Below is a small trained network, with its code and all its weights. Each question gives an input and a class and asks what happens when units are switched off, that is, made to give their printed mean instead of their output.

import numpy as np


def w(rows, s, z=0):
    codes = np.array(rows[::2]) - 128.0
    scale = np.full(codes.shape[1], s)
    scale[-1] = z or s
    return codes * scale


def norm(h):
    return h / np.sqrt((h * h).mean(-1, keepdims=True) + 1e-5)


def f(y):
    return np.maximum(y, 0)


def log_softmax(a):
    a = a - a.max(-1, keepdims=True)
    return a - np.log(np.exp(a).sum(-1, keepdims=True))


def net(x, mask):
    res = np.array(x, float).reshape(1, 7) / 4 @ E
    u = 0
    for l in range(3):
        y = f(norm(res) @ A[l][:, :-1].T + A[l][:, -1])
        res = res + np.where(mask[u : u + 8], y, B[l][:, -1]) @ B[l][:, :-1]
        u += 8
    return log_softmax(norm(res)[-1] @ U[:, :-1].T + U[:, -1])


A, B = {}, {}
E = w([
[199,198,230,140,107,134,196,171,99,231,126,66],'x0',
[161,112,145,108,79,54,164,82,88,134,59,152],'x1',
[104,136,104,233,61,126,135,155,141,52,109,166],'x2',
[115,193,148,191,116,228,213,99,164,151,101,143],'x3',
[207,81,128,97,155,206,148,60,66,47,77,112],'x4',
[87,242,254,130,100,190,81,101,194,110,188,109],'x5',
[152,77,29,191,141,114,128,182,192,228,116,144],'x6',
],0.0067)
A[0] = w([
[132,125,116,145,120,139,116,129,143,134,141,106,74],'L0N0',
[129,179,197,112,144,125,125,179,40,164,175,107,43],'L0N1',
[105,153,101,187,144,185,93,157,154,173,174,119,59],'L0N2',
[101,149,137,113,123,95,134,134,158,233,152,130,94],'L0N3',
[111,160,153,206,81,134,197,123,128,104,94,143,6],'L0N4',
[110,148,130,155,137,151,108,143,178,212,168,121,30],'L0N5',
[191,110,109,136,135,99,188,150,80,242,98,115,3],'L0N6',
[160,165,198,84,148,247,186,82,101,159,117,119,64],'L0N7',
],0.012,0.0034)
B[0] = w([
[134,119,174,125,164,144,120,168,131,86,114,158,138],'L0N0',
[131,100,225,83,84,87,160,153,144,65,184,68,199],'L0N1',
[134,56,131,142,143,146,113,176,240,128,132,168,190],'L0N2',
[133,210,178,97,150,69,97,96,150,218,101,154,202],'L0N3',
[107,168,171,208,74,96,110,118,107,94,87,145,197],'L0N4',
[45,176,117,112,135,133,110,132,195,173,122,164,191],'L0N5',
[109,36,110,123,126,145,238,201,42,209,74,146,214],'L0N6',
[119,141,128,93,174,254,113,41,99,158,98,96,244],'L0N7',
],0.0091,0.011)
A[1] = w([
[132,143,126,115,102,97,159,132,85,175,163,104,83],'L1N0',
[138,90,39,171,105,138,116,158,173,99,188,127,12],'L1N1',
[186,97,84,140,131,99,170,142,105,191,113,129,57],'L1N2',
[201,68,73,133,149,69,213,175,68,211,109,103,4],'L1N3',
[141,54,81,124,123,97,85,123,62,70,141,89,18],'L1N4',
[152,76,41,61,169,32,55,93,63,113,119,172,35],'L1N5',
[211,159,170,183,123,147,133,203,134,173,140,120,82],'L1N6',
[168,193,117,248,53,105,174,106,88,80,78,156,40],'L1N7',
],0.012,0.0017)
B[1] = w([
[142,75,84,191,198,114,131,142,106,104,122,124,169],'L1N0',
[119,98,176,142,175,166,108,170,138,81,147,127,184],'L1N1',
[135,110,168,90,151,81,167,158,69,135,109,169,201],'L1N2',
[148,55,103,61,134,104,198,192,38,154,66,220,254],'L1N3',
[74,171,97,117,99,120,96,72,187,195,160,83,190],'L1N4',
[14,95,92,90,35,169,48,70,170,152,132,6,224],'L1N5',
[63,121,64,91,125,102,87,53,124,117,165,125,170],'L1N6',
[130,125,166,243,75,74,109,74,108,116,102,151,214],'L1N7',
],0.012,0.0092)
A[2] = w([
[254,172,67,184,67,87,122,116,131,66,108,160,2],'L2N0',
[157,194,153,148,110,166,96,169,138,116,148,100,54],'L2N1',
[169,154,162,71,145,143,150,103,63,178,104,133,148],'L2N2',
[145,243,63,136,164,86,106,203,186,210,187,133,15],'L2N3',
[113,141,160,154,103,175,114,114,179,117,121,81,76],'L2N4',
[198,85,28,176,170,185,122,212,203,22,172,182,42],'L2N5',
[217,171,146,59,93,50,129,146,83,61,253,58,91],'L2N6',
[219,190,105,112,176,255,166,32,76,104,108,75,16],'L2N7',
],0.012,0.002)
B[2] = w([
[77,243,149,197,120,98,185,118,107,126,94,90,159],'L2N0',
[156,76,68,112,172,92,109,111,97,163,101,172,160],'L2N1',
[190,115,11,137,121,109,119,159,113,31,139,189,255],'L2N2',
[136,197,107,124,118,128,167,118,233,177,177,175,189],'L2N3',
[203,105,44,152,133,98,176,162,72,139,127,139,247],'L2N4',
[134,86,201,154,189,211,7,246,36,67,88,121,182],'L2N5',
[126,122,166,130,195,46,207,185,150,58,99,1,168],'L2N6',
[254,180,140,96,105,221,117,25,113,123,225,154,251],'L2N7',
],0.011,0.0082)
U = w([
[103,197,131,117,148,118,127,154,247,206,154,186,126],'0',
[217,176,123,111,136,218,124,48,103,98,167,128,236],'1',
[147,141,167,99,161,58,162,155,133,64,147,41,6],'2',
[50,86,52,101,68,133,56,95,131,131,128,48,162],'3',
[132,66,64,84,123,96,194,175,41,173,63,185,241],'4',
[104,170,144,255,74,102,120,90,106,102,88,148,130],'5',
[109,95,132,169,176,190,37,216,146,91,122,149,3],'6',
],0.012,0.0011)

Each question gives the input, the list of numbers given to net, and the class t.
The units are the neurons (one row each of A and B). Each row of codes is followed by its name. A weight is (code - 128) times the scale printed after its matrix; where a second scale follows, it is the last column's (A, B and U).
mask holds one flag per neuron, layer by layer. A switched-off neuron (its flag False) gives its mean, the last column of its row in B, instead of its output. The means were averaged over made-up inputs and are rounded, as every weight is.
A unit's drop is (log p(t) with every unit on - log p(t) with that unit switched off) / (log p(t) with every unit on - log p(t) with every unit switched off).
The circuit of an input: a set's keep is (log p(t) with only the set's units on - log p(t) with every unit switched off) / (log p(t) with every unit on - log p(t) with every unit switched off). Starting from the 12 units with the biggest drops (on a tie, the unit counted first), units are removed one at a time, each time the one whose removal leaves the highest keep (on an exact tie, the one counted first), for as long as the keep stays at least 0.8.
circuit, biggest first: the units of the circuit, biggest drop first
most important unit: the unit with the biggest drop
k most important neurons: the k neurons with the biggest drops, biggest first
k most important neurons of layer l: the k neurons of layer l with the biggest drops, biggest first
drop when u is switched off: that unit's drop, to one decimal
input [1,-7,2,-3,-4,0,8], class 0: 3 most important neurons => [L0N3 L2N3 L0N5]
input [-1,-7,-5,-5,-3,6,-5], class 2: most important unit => L0N1
input [1,-8,5,-2,-6,-5,0], class 6: circuit, biggest first => [L0N2 L1N1]
input [-8,2,6,-4,-2,3,8], class 6: 2 most important neurons => [L1N1 L2N5]
input [-8,5,4,4,4,-1,8], class 5: circuit, biggest first => [L1N7 L0N6 L0N7]
input [-8,-2,-2,-6,-4,7,4], class 6: 2 most important neurons of layer 0 => [L0N2 L0N7]
input [5,-7,-4,2,-7,-1,-7], class 0: 3 most important neurons of layer 0 => [L0N5 L0N3 L0N2]
input [-8,3,8,4,8,-8,-3], class 5: 2 most important neurons => [L1N7 L0N7]
input [8,6,-4,-7,1,7,-2], class 2: 2 most important neurons => [L0N1 L2N6]
input [-3,6,5,-6,-7,-4,-1], class 3: 2 most important neurons => [L1N5 L0N6]
input [-8,-1,-2,1,-6,7,-1], class 0: 2 most important neurons => [L2N3 L0N5]
input [7,3,8,-6,3,3,-1], class 5: 2 most important neurons => [L1N7 L0N4]
input [7,-8,-8,-6,-1,1,2], class 0: 2 most important neurons => [L0N5 L0N3]
input [6,-4,8,-6,0,3,7], class 0: most important neuron => [L2N3]
input [3,5,3,0,1,0,-4], class 5: 2 most important neurons => [L0N4 L1N7]
input [3,-4,0,2,1,7,2], class 0: 2 most important neurons of layer 0 => [L0N5 L0N2]
input [7,7,-6,3,-3,1,-4], class 1: 2 most important neurons of layer 2 => [L2N7 L2N4]
input [0,-7,8,5,-6,5,-1], class 6: 2 most important neurons of layer 0 => [L0N2 L0N3]
input [-8,8,3,-4,7,-6,7], class 3: 2 most important neurons => [L1N5 L1N4]
input [-7,-6,-6,-5,-2,-8,3], class 3: circuit, biggest first => [L1N5]
input [-6,-4,3,5,8,0,3], class 6: 3 most important neurons => [L2N5 L0N7 L1N1]
input [-8,4,-2,6,-8,5,-6], class 5: 3 most important neurons of layer 0 => [L0N7 L0N5 L0N2]
input [-6,4,-8,6,-6,-4,-6], class 3: 2 most important neurons => [L0N6 L0N7]
input [1,-6,-4,-7,4,-2,-3], class 3: 2 most important neurons => [L1N5 L1N4]
input [-7,2,-2,5,-6,-6,-3], class 3: drop when L0N6 is switched off => 0.6
input [0,5,-4,-5,-1,8,-6], class 2: drop when L0N1 is switched off => 0.9
input [-2,-8,0,2,1,3,0], class 6: circuit, biggest first => [L0N2]
input [8,7,8,4,8,4,7], class 5: drop when L1N7 is switched off => 0.9
